Below is a small trained network, with its code and all its weights. Each question gives an input and a class and asks what happens when units are switched off, that is, made to give their printed mean instead of their output.

import numpy as np


def w(rows, s, z=0):
    codes = np.array(rows[::2]) - 128.0
    scale = np.full(codes.shape[1], s)
    scale[-1] = z or s
    return codes * scale


def norm(h):
    return h / np.sqrt((h * h).mean(-1, keepdims=True) + 1e-5)


def f(y):
    return y / 2 * (1 + np.tanh(0.7978845608 * (y + 0.044715 * y**3)))


def log_softmax(a):
    a = a - a.max(-1, keepdims=True)
    return a - np.log(np.exp(a).sum(-1, keepdims=True))


def net(x, mask):
    res = np.array(x, float).reshape(1, 8) / 4 @ E
    u = 0
    for l in range(2):
        y = f(norm(res) @ A[l][:, :-1].T + A[l][:, -1])
        res = res + np.where(mask[u : u + 13], y, B[l][:, -1]) @ B[l][:, :-1]
        u += 13
    return log_softmax(norm(res)[-1] @ U[:, :-1].T + U[:, -1])


A, B = {}, {}
E = w([
[115,109,120,119,201,115,58,115,146],'x0',
[134,141,88,74,85,98,131,77,175],'x1',
[155,2,155,84,79,120,101,175,106],'x2',
[148,19,100,56,104,189,156,114,42],'x3',
[147,136,125,153,97,100,206,134,52],'x4',
[108,127,167,56,108,247,184,127,136],'x5',
[95,143,224,42,162,102,150,141,62],'x6',
[195,171,148,124,129,132,66,113,93],'x7',
],0.007)
A[0] = w([
[144,204,10,118,150,157,122,56,124,125],'0.n0',
[143,64,110,124,145,135,136,112,91,33],'0.n1',
[164,91,92,140,145,172,94,141,122,4],'0.n2',
[154,121,174,105,129,147,193,138,46,139],'0.n3',
[158,97,70,157,142,190,84,101,116,143],'0.n4',
[66,141,133,234,236,172,200,170,115,59],'0.n5',
[84,131,65,131,121,140,102,69,98,56],'0.n6',
[134,112,148,133,150,134,113,95,124,65],'0.n7',
[166,213,178,110,136,116,137,120,179,141],'0.n8',
[96,157,109,120,178,126,78,105,73,135],'0.n9',
[150,92,155,91,155,162,108,101,193,111],'0.n10',
[155,147,89,197,175,12,101,123,53,143],'0.n11',
[165,117,99,245,61,59,190,134,91,152],'0.n12',
],0.011,0.0026)
B[0] = w([
[170,68,121,122,179,147,188,88,173,228],'0.n0',
[152,211,136,135,105,155,121,101,143,166],'0.n1',
[132,155,77,139,140,131,115,109,124,155],'0.n2',
[128,76,181,59,127,169,164,139,132,217],'0.n3',
[55,77,72,130,148,99,135,151,159,198],'0.n4',
[88,144,132,204,153,149,105,71,132,228],'0.n5',
[153,116,131,109,176,141,112,179,119,146],'0.n6',
[108,174,100,101,149,104,177,120,126,124],'0.n7',
[77,144,187,136,89,93,87,95,124,196],'0.n8',
[141,154,98,75,115,88,133,141,134,162],'0.n9',
[111,164,62,128,130,116,142,178,142,176],'0.n10',
[147,173,151,129,119,109,18,134,30,251],'0.n11',
[116,160,5,126,125,127,82,158,126,254],'0.n12',
],0.014,0.0072)
A[1] = w([
[85,167,156,60,122,97,91,87,77,163],'1.n0',
[219,106,101,181,153,17,93,45,42,141],'1.n1',
[79,67,128,180,161,151,186,140,33,80],'1.n2',
[177,136,223,68,88,111,196,191,73,5],'1.n3',
[119,224,82,193,101,44,113,137,104,131],'1.n4',
[49,118,155,160,137,132,85,182,106,166],'1.n5',
[110,128,161,187,178,148,169,163,149,111],'1.n6',
[162,180,82,160,148,112,106,112,199,91],'1.n7',
[137,127,203,196,166,170,233,81,163,107],'1.n8',
[60,128,161,127,114,163,140,161,7,180],'1.n9',
[111,147,151,107,117,202,176,146,208,223],'1.n10',
[134,70,96,224,16,162,182,178,139,187],'1.n11',
[187,122,20,117,133,119,148,211,85,194],'1.n12',
],0.011,0.0029)
B[1] = w([
[125,94,61,187,86,132,139,208,59,212],'1.n0',
[15,227,116,184,70,80,120,176,156,237],'1.n1',
[226,183,124,132,60,129,82,110,196,151],'1.n2',
[22,133,194,108,94,57,221,163,30,189],'1.n3',
[98,202,128,207,139,49,49,105,118,249],'1.n4',
[194,202,34,133,110,114,107,101,94,189],'1.n5',
[182,181,125,86,39,76,107,92,138,142],'1.n6',
[199,103,156,85,54,186,112,153,24,201],'1.n7',
[225,121,160,103,53,187,55,57,243,181],'1.n8',
[115,45,198,87,143,121,202,95,183,202],'1.n9',
[165,115,142,227,84,88,95,43,66,218],'1.n10',
[75,119,74,56,246,93,122,196,110,182],'1.n11',
[138,83,127,98,207,145,201,123,228,254],'1.n12',
],0.011,0.0085)
U = w([
[129,73,33,82,202,170,172,163,167,188],'0',
[191,125,175,154,63,197,118,7,174,123],'1',
[169,160,193,151,174,196,130,189,112,2],'2',
[85,225,57,201,114,88,40,149,91,203],'3',
[72,90,220,84,70,123,215,151,27,128],'4',
],0.011,0.0042)

Each question gives the input, the list of numbers given to net, and the class t.
The units are the neurons (one row each of A and B). Each row of codes is followed by its name. A weight is (code - 128) times the scale printed after its matrix; where a second scale follows, it is the last column's (A, B and U).
mask holds one flag per neuron, layer by layer. A switched-off neuron (its flag False) gives its mean, the last column of its row in B, instead of its output. The means were averaged over made-up inputs and are rounded, as every weight is.
A unit's drop is (log p(t) with every unit on - log p(t) with that unit switched off) / (log p(t) with every unit on - log p(t) with every unit switched off).
The circuit of an input: a set's keep is (log p(t) with only the set's units on - log p(t) with every unit switched off) / (log p(t) with every unit on - log p(t) with every unit switched off). Starting from the 12 units with the biggest drops (on a tie, the unit counted first), units are removed one at a time, each time the one whose removal leaves the highest keep (on an exact tie, the one counted first), for as long as the keep stays at least 0.8.
units of the circuit, in order: the units of the circuit, biggest drop first
unit that matters most: the unit with the biggest drop
k most important neurons: the k neurons with the biggest drops, biggest first
k most important neurons of layer l: the k neurons of layer l with the biggest drops, biggest first
drop of u: that unit's drop, to one decimal
input [-6,-6,-8,4,3,8,7,-1], class 1: units of the circuit, in order -> [1.n8, 0.n11]
input [-8,2,-8,4,-1,-7,8,3], class 4: units of the circuit, in order -> [0.n3, 1.n9]
input [-1,-1,6,8,2,-5,-4,2], class 0: unit that matters most -> 1.n12
input [-4,-7,-6,7,-7,1,-5,-6], class 1: units of the circuit, in order -> [0.n12, 1.n8]
input [-3,-3,-4,7,-8,-5,5,-3], class 4: 2 most important neurons -> [0.n12, 0.n3]
input [-1,1,-4,-1,-1,-1,0,-1], class 1: 3 most important neurons -> [0.n0, 1.n8, 0.n12]
input [-2,-4,0,5,4,1,2,0], class 4: 2 most important neurons -> [1.n3, 0.n0]
input [5,-5,-1,1,-7,4,-2,1], class 0: 2 most important neurons of layer 0 -> [0.n8, 0.n11]
input [7,0,2,-2,6,8,6,-3], class 4: 3 most important neurons -> [1.n3, 0.n0, 0.n3]
input [1,-6,6,0,4,4,0,-6], class 1: 2 most important neurons -> [1.n8, 0.n11]
input [-4,8,-8,2,4,3,7,7], class 4: 2 most important neurons -> [1.n3, 0.n5]
input [-2,-5,-6,5,-2,5,-8,7], class 1: 2 most important neurons -> [0.n0, 0.n12]
input [2,7,1,-4,-7,8,-3,0], class 1: 3 most important neurons of layer 0 -> [0.n11, 0.n12, 0.n0]
input [5,-4,-2,5,7,-4,6,5], class 4: units of the circuit, in order -> [0.n3]
input [7,6,6,6,-1,-3,6,7], class 4: 2 most important neurons of layer 0 -> [0.n12, 0.n5]
input [1,-7,-1,-2,5,2,4,3], class 4: 2 most important neurons of layer 0 -> [0.n3, 0.n0]
input [-6,6,2,1,5,-3,4,-7], class 0: drop of 0.n12 -> 0.8
input [-6,-1,5,-4,3,-1,0,-4], class 0: drop of 1.n12 -> 0.2
input [0,-4,-3,2,0,6,-5,3], class 1: drop of 0.n12 -> 0.3
input [8,-3,-4,3,-7,0,-8,-5], class 0: unit that matters most -> 0.n4
